Here is a tiny trained network, its code and every weight. The questions are about switching its units off for an input and a target symbol, where a switched-off unit gives its printed mean instead of its output.

import numpy as np


def w(rows, s, z=0):
    codes = np.array(rows[::2]) - 128.0
    scale = np.full(codes.shape[1], s)
    scale[-1] = z or s
    return codes * scale


def f(y):
    return np.maximum(y, 0)


def softmax(a):
    e = np.exp(a - a.max(-1, keepdims=True))
    return e / e.sum(-1, keepdims=True)


def log_softmax(a):
    a = a - a.max(-1, keepdims=True)
    return a - np.log(np.exp(a).sum(-1, keepdims=True))


def net(x, mask):
    ids = ['γεζμξσω'.index(c) for c in x.split()]
    T = len(ids)
    res = E[ids] + P[:T]
    u = 0
    for l in range(2):
        q, k, v = (res @ M[l].T for M in (Q, K, V))
        z = softmax(np.where(np.tri(T) > 0, q @ k.T / 2**0.5, -1e9)) @ v
        res = res + np.where(mask[u], z, O[l][:, -1]) @ O[l][:, :-1]
        u += 1
        y = f(res @ A[l][:, :-1].T + A[l][:, -1])
        res = res + np.where(mask[u : u + 8], y, B[l][:, -1]) @ B[l][:, :-1]
        u += 8
    return log_softmax(res[-1] @ U[:, :-1].T + U[:, -1])


Q, K, V, O, A, B = {}, {}, {}, {}, {}, {}
E = w([
[144,88,47,73],'γ',
[122,72,67,128],'ε',
[6,126,164,140],'ζ',
[188,154,70,132],'μ',
[166,111,230,77],'ξ',
[112,187,188,117],'σ',
[104,89,201,95],'ω',
],0.013)
P = w([
[119,132,153,254],'0',
[115,110,144,133],'1',
[115,184,111,106],'2',
[120,104,144,130],'3',
[116,185,111,105],'4',
[126,105,143,132],'5',
[117,184,113,106],'6',
[126,103,144,132],'7',
[115,186,113,109],'8',
[129,102,144,133],'9',
[115,186,115,110],'10',
[127,101,143,131],'11',
[115,187,115,109],'12',
[132,102,144,132],'13',
],0.0086)
Q[0] = w([
[95,183,136,3],'0.h0',
[243,55,203,93],'0.h0',
],0.022)
K[0] = w([
[88,155,253,124],'0.h0',
[119,142,137,40],'0.h0',
],0.032)
V[0] = w([
[49,61,196,61],'0.h0',
[192,42,1,180],'0.h0',
],0.0074)
O[0] = w([
[144,106,63,156,190],'0.h0',
[119,126,162,2,3],'0.h0',
],0.0082,0.005)
A[0] = w([
[169,215,138,185,135],'0.n0',
[152,163,56,77,143],'0.n1',
[171,148,242,130,33],'0.n2',
[149,121,47,155,92],'0.n3',
[83,173,51,122,2],'0.n4',
[179,252,51,122,74],'0.n5',
[79,83,98,120,57],'0.n6',
[188,47,128,85,168],'0.n7',
],0.011,0.0037)
B[0] = w([
[112,167,58,112,252],'0.n0',
[95,116,125,213,199],'0.n1',
[47,130,210,182,157],'0.n2',
[71,162,122,148,209],'0.n3',
[228,115,149,182,176],'0.n4',
[135,120,186,5,229],'0.n5',
[117,108,165,75,182],'0.n6',
[201,158,100,157,182],'0.n7',
],0.02,0.004)
Q[1] = w([
[139,6,121,100],'1.h0',
[202,91,224,137],'1.h0',
],0.025)
K[1] = w([
[209,18,30,100],'1.h0',
[252,150,139,139],'1.h0',
],0.023)
V[1] = w([
[115,31,93,10],'1.h0',
[86,66,19,159],'1.h0',
],0.012)
O[1] = w([
[175,16,76,79,7],'1.h0',
[2,71,119,88,152],'1.h0',
],0.0095,0.015)
A[1] = w([
[115,121,8,136,122],'1.n0',
[167,200,55,183,138],'1.n1',
[177,70,131,81,72],'1.n2',
[145,70,101,118,77],'1.n3',
[105,78,146,221,255],'1.n4',
[226,200,122,168,101],'1.n5',
[39,93,213,81,94],'1.n6',
[97,154,155,23,80],'1.n7',
],0.013,0.0051)
B[1] = w([
[102,133,87,212,145],'1.n0',
[143,66,29,203,230],'1.n1',
[214,115,46,110,139],'1.n2',
[161,168,120,58,135],'1.n3',
[119,4,169,65,227],'1.n4',
[134,206,240,76,224],'1.n5',
[83,226,48,98,253],'1.n6',
[125,21,165,139,178],'1.n7',
],0.018,0.017)
U = w([
[111,33,103,187,207],'γ',
[186,107,34,74,185],'ε',
[71,132,107,24,114],'ζ',
[156,199,139,88,202],'μ',
[21,88,246,216,3],'ξ',
[99,190,37,222,39],'σ',
[103,3,164,75,165],'ω',
],0.0048,0.0043)

Each question gives the input, a string of symbols that net reads in full, and the target symbol t.
The units are the heads (2 rows each of Q, K, V and O) and the neurons (one row each of A and B). Each row of codes is followed by its name. A weight is (code - 128) times the scale printed after its matrix; where a second scale follows, it is the last column's (O, A, B and U).
mask holds one flag per unit, layer by layer, with each layer's heads first. A switched-off unit (its flag False) gives its mean, the last column of its rows in O or B, instead of its output. The means were averaged over made-up inputs and are rounded, as every weight is.
A unit's drop is (log p(t) with every unit on - log p(t) with that unit switched off) / (log p(t) with every unit on - log p(t) with every unit switched off).
The circuit of an input: a set's keep is (log p(t) with only the set's units on - log p(t) with every unit switched off) / (log p(t) with every unit on - log p(t) with every unit switched off). Starting from the 12 units with the biggest drops (on a tie, the unit counted first), units are removed one at a time, each time the one whose removal leaves the highest keep (on an exact tie, the one counted first), for as long as the keep stays at least 0.8.
units of the circuit, in order: the units of the circuit, biggest drop first
most important unit: the unit with the biggest drop
k most important neurons: the k neurons with the biggest drops, biggest first
top k neurons in layer l: the k neurons of layer l with the biggest drops, biggest first
input ε γ ζ μ ζ ζ μ ζ ζ ζ μ ω ζ, target ε: most important unit	1.h0
input ξ μ ζ σ ζ ε ζ μ γ σ ε, target ξ: top 3 neurons in layer 0	[0.n3; 0.n2; 0.n4]
input γ ζ ζ ζ μ ε ζ ζ μ ζ ω, target γ: units of the circuit, in order	[0.h0; 1.n6; 1.n5]
input ω ζ ε ε μ σ, target σ: units of the circuit, in order	[0.n0; 1.n4]
input ω γ μ σ ζ, target ω: units of the circuit, in order	[0.n5; 1.n6; 0.n4; 1.n4]
input ω σ σ, target ω: top 4 neurons in layer 0	[0.n5; 0.n1; 0.n3; 0.n0]
input σ ζ ω ζ ζ, target σ: units of the circuit, in order	[0.n2; 1.h0; 1.n1]
input γ γ ζ ζ ζ ζ ε ξ ξ ω ε, target γ: 2 most important neurons	[0.n4; 0.n5]
input γ γ μ ζ ε, target γ: units of the circuit, in order	[1.n6; 1.n5]
input μ ζ ξ, target μ: top 4 neurons in layer 0	[0.n2; 0.n1; 0.n0; 0.n3]
input ω ζ μ ζ γ, target ω: 2 most important neurons	[0.n5; 0.n4]
input μ μ ζ ζ ε ζ ζ, target μ: units of the circuit, in order	[0.h0; 1.h0; 1.n5; 0.n2]
input ζ ζ ξ ζ, target ζ: 2 most important neurons	[1.n6; 0.n5]
input σ ξ μ ζ ξ σ ω σ μ, target σ: units of the circuit, in order	[1.n4]
input ξ ω γ ζ ξ μ ζ μ γ, target ξ: 2 most important neurons	[0.n3; 0.n2]
input ζ μ σ ε, target ε: top 3 neurons in layer 0	[0.n0; 0.n3; 0.n6]
input μ ε ζ ζ σ μ ζ μ ε, target μ: units of the circuit, in order	[0.h0; 1.n5; 1.h0; 0.n2]
input ζ ζ ξ ξ μ ξ σ μ ε σ μ ω, target ω: top 3 neurons in layer 0	[0.n5; 0.n0; 0.n4]
input ξ ζ μ μ ω, target ξ: top 4 neurons in layer 0	[0.n2; 0.n5; 0.n6; 0.n0]
input γ ω ω μ ξ ζ μ, target γ: top 3 neurons in layer 0	[0.n3; 0.n0; 0.n5]
input μ γ ξ ξ ζ σ σ ξ ζ, target μ: top 2 neurons in layer 0	[0.n0; 0.n2]
input ε ζ ω σ μ ζ μ μ σ σ μ μ μ, target ε: most important unit	0.n5
input μ ε ζ γ ω μ ε σ ω ζ ζ ζ ω, target μ: 2 most important neurons	[1.n5; 0.n2]
input γ μ ε μ ε γ ω ζ σ ζ σ, target γ: 2 most important neurons	[0.n0; 0.n5]
input ξ ζ μ ξ ζ ξ, target ξ: 3 most important neurons	[1.n5; 0.n5; 1.n6]
input σ γ ζ μ μ σ μ ξ μ ζ ζ μ, target μ: top 2 neurons in layer 0	[0.n3; 0.n7]
input ξ μ ζ ζ ζ ζ ζ σ σ, target ξ: top neuron in layer 0	[0.n5]
input ξ ζ ζ ω μ ζ μ σ μ ξ ζ σ γ, target ξ: 2 most important neurons	[0.n3; 0.n4]
input ζ ζ ζ γ ζ ζ γ ζ μ, target ζ: 4 most important neurons	[0.n5; 0.n4; 1.n6; 0.n3]
input γ σ ζ ζ γ ξ μ σ ω ε μ ω ζ, target γ: top 2 neurons in layer 0	[0.n5; 0.n0]
